Below are the code and all the weights of a small trained network. Each question names an input and a class and asks about switching units off, where a switched-off unit gives its printed mean instead of its output.

import numpy as np


def w(rows, s, z=0):
    codes = np.array(rows[::2]) - 128.0
    scale = np.full(codes.shape[1], s)
    scale[-1] = z or s
    return codes * scale


def f(y):
    return np.maximum(y, 0)


def log_softmax(a):
    a = a - a.max(-1, keepdims=True)
    return a - np.log(np.exp(a).sum(-1, keepdims=True))


def net(x, mask):
    res = np.array(x, float).reshape(1, 3) / 4 @ E
    y = f(res @ A[0][:, :-1].T + A[0][:, -1])
    res = res + np.where(mask, y, B[0][:, -1]) @ B[0][:, :-1]
    return log_softmax(res[-1] @ U[:, :-1].T + U[:, -1])


A, B = {}, {}
E = w([
[59,83,65,192,17,43,163,136,142,1,176],'x0',
[197,191,157,134,60,35,74,241,201,213,78],'x1',
[85,156,243,25,34,195,28,48,197,177,219],'x2',
],0.0073)
A[0] = w([
[170,171,120,149,99,49,150,183,220,143,127,159],'N0',
[188,167,78,118,93,98,143,171,184,124,139,208],'N1',
[95,140,124,190,47,116,77,129,151,102,126,224],'N2',
[133,131,117,74,183,114,136,2,66,112,167,237],'N3',
[197,149,76,190,197,87,159,130,126,174,97,3],'N4',
[114,133,93,199,126,110,200,123,113,96,113,200],'N5',
[130,77,85,150,130,136,178,113,100,54,130,173],'N6',
[152,217,193,160,92,141,108,140,178,207,132,129],'N7',
[87,140,189,103,83,156,97,96,159,88,204,196],'N8',
[191,131,114,160,146,90,179,139,74,169,117,237],'N9',
[174,132,73,174,168,138,48,157,112,108,76,252],'N10',
[161,147,153,96,236,201,183,115,125,172,65,125],'N11',
[177,191,207,94,82,133,82,126,169,216,68,117],'N12',
[171,200,169,110,98,125,104,138,173,183,133,155],'N13',
],0.0076,0.0036)
B[0] = w([
[210,231,82,106,77,104,158,52,55,184,156,232],'N0',
[168,162,119,129,121,155,172,40,57,154,163,208],'N1',
[90,152,86,90,117,96,46,118,120,102,107,225],'N2',
[104,216,152,29,110,65,69,62,160,56,145,214],'N3',
[180,179,138,111,100,200,122,52,94,158,154,188],'N4',
[155,71,119,99,222,158,154,203,186,96,83,208],'N5',
[49,74,135,145,210,108,137,160,164,43,67,206],'N6',
[130,64,201,157,195,92,169,145,140,95,151,230],'N7',
[169,188,132,125,122,190,125,30,36,130,142,248],'N8',
[95,192,91,92,84,71,39,137,114,97,125,206],'N9',
[55,139,123,63,101,79,76,123,111,119,109,202],'N10',
[119,235,121,101,30,141,91,46,66,148,120,220],'N11',
[117,87,166,212,255,136,157,178,154,121,99,254],'N12',
[136,64,190,158,126,162,124,177,181,157,158,227],'N13',
],0.0067,0.0097)
U = w([
[87,165,99,90,103,105,86,117,148,119,101,62],'0',
[166,161,137,113,123,165,132,101,99,158,132,147],'1',
[99,10,139,160,191,141,162,171,200,119,90,252],'2',
],0.012,0.0014)

Each question gives the input, the list of numbers given to net, and the class t.
The units are the neurons (one row each of A and B). Each row of codes is followed by its name. A weight is (code - 128) times the scale printed after its matrix; where a second scale follows, it is the last column's (A, B and U).
mask holds one flag per neuron, in row order. A switched-off neuron (its flag False) gives its mean, the last column of its row in B, instead of its output. The means were averaged over made-up inputs and are rounded, as every weight is.
A unit's drop is (log p(t) with every unit on - log p(t) with that unit switched off) / (log p(t) with every unit on - log p(t) with every unit switched off).
The circuit of an input: a set's keep is (log p(t) with only the set's units on - log p(t) with every unit switched off) / (log p(t) with every unit on - log p(t) with every unit switched off). Starting from the 12 units with the biggest drops (on a tie, the unit counted first), units are removed one at a time, each time the one whose removal leaves the highest keep (on an exact tie, the one counted first), for as long as the keep stays at least 0.8.
circuit, biggest first: the units of the circuit, biggest drop first
unit that matters most: the unit with the biggest drop
k most important neurons: the k neurons with the biggest drops, biggest first
drop of u: that unit's drop, to one decimal
input [-2,-1,-1], class 0: unit that matters most -> N8
input [2,3,7], class 1: 3 most important neurons -> (N8, N6, N5)
input [-6,0,-8], class 0: 2 most important neurons -> (N9, N10)
input [2,8,8], class 1: 2 most important neurons -> (N0, N8)
input [-7,0,-6], class 0: circuit, biggest first -> (N9, N10)
input [4,6,1], class 1: circuit, biggest first -> (N0, N1)
input [4,-1,-8], class 2: 2 most important neurons -> (N5, N6)
input [-4,0,-2], class 0: 3 most important neurons -> (N8, N0, N1)
input [-6,-4,-1], class 0: 2 most important neurons -> (N3, N8)
input [-1,6,8], class 2: 2 most important neurons -> (N12, N7)
input [-5,5,8], class 2: drop of N12 -> 0.2
input [-5,6,3], class 2: drop of N12 -> 0.3
input [-6,3,4], class 2: drop of N12 -> 0.2
input [-4,4,6], class 2: circuit, biggest first -> (N12)
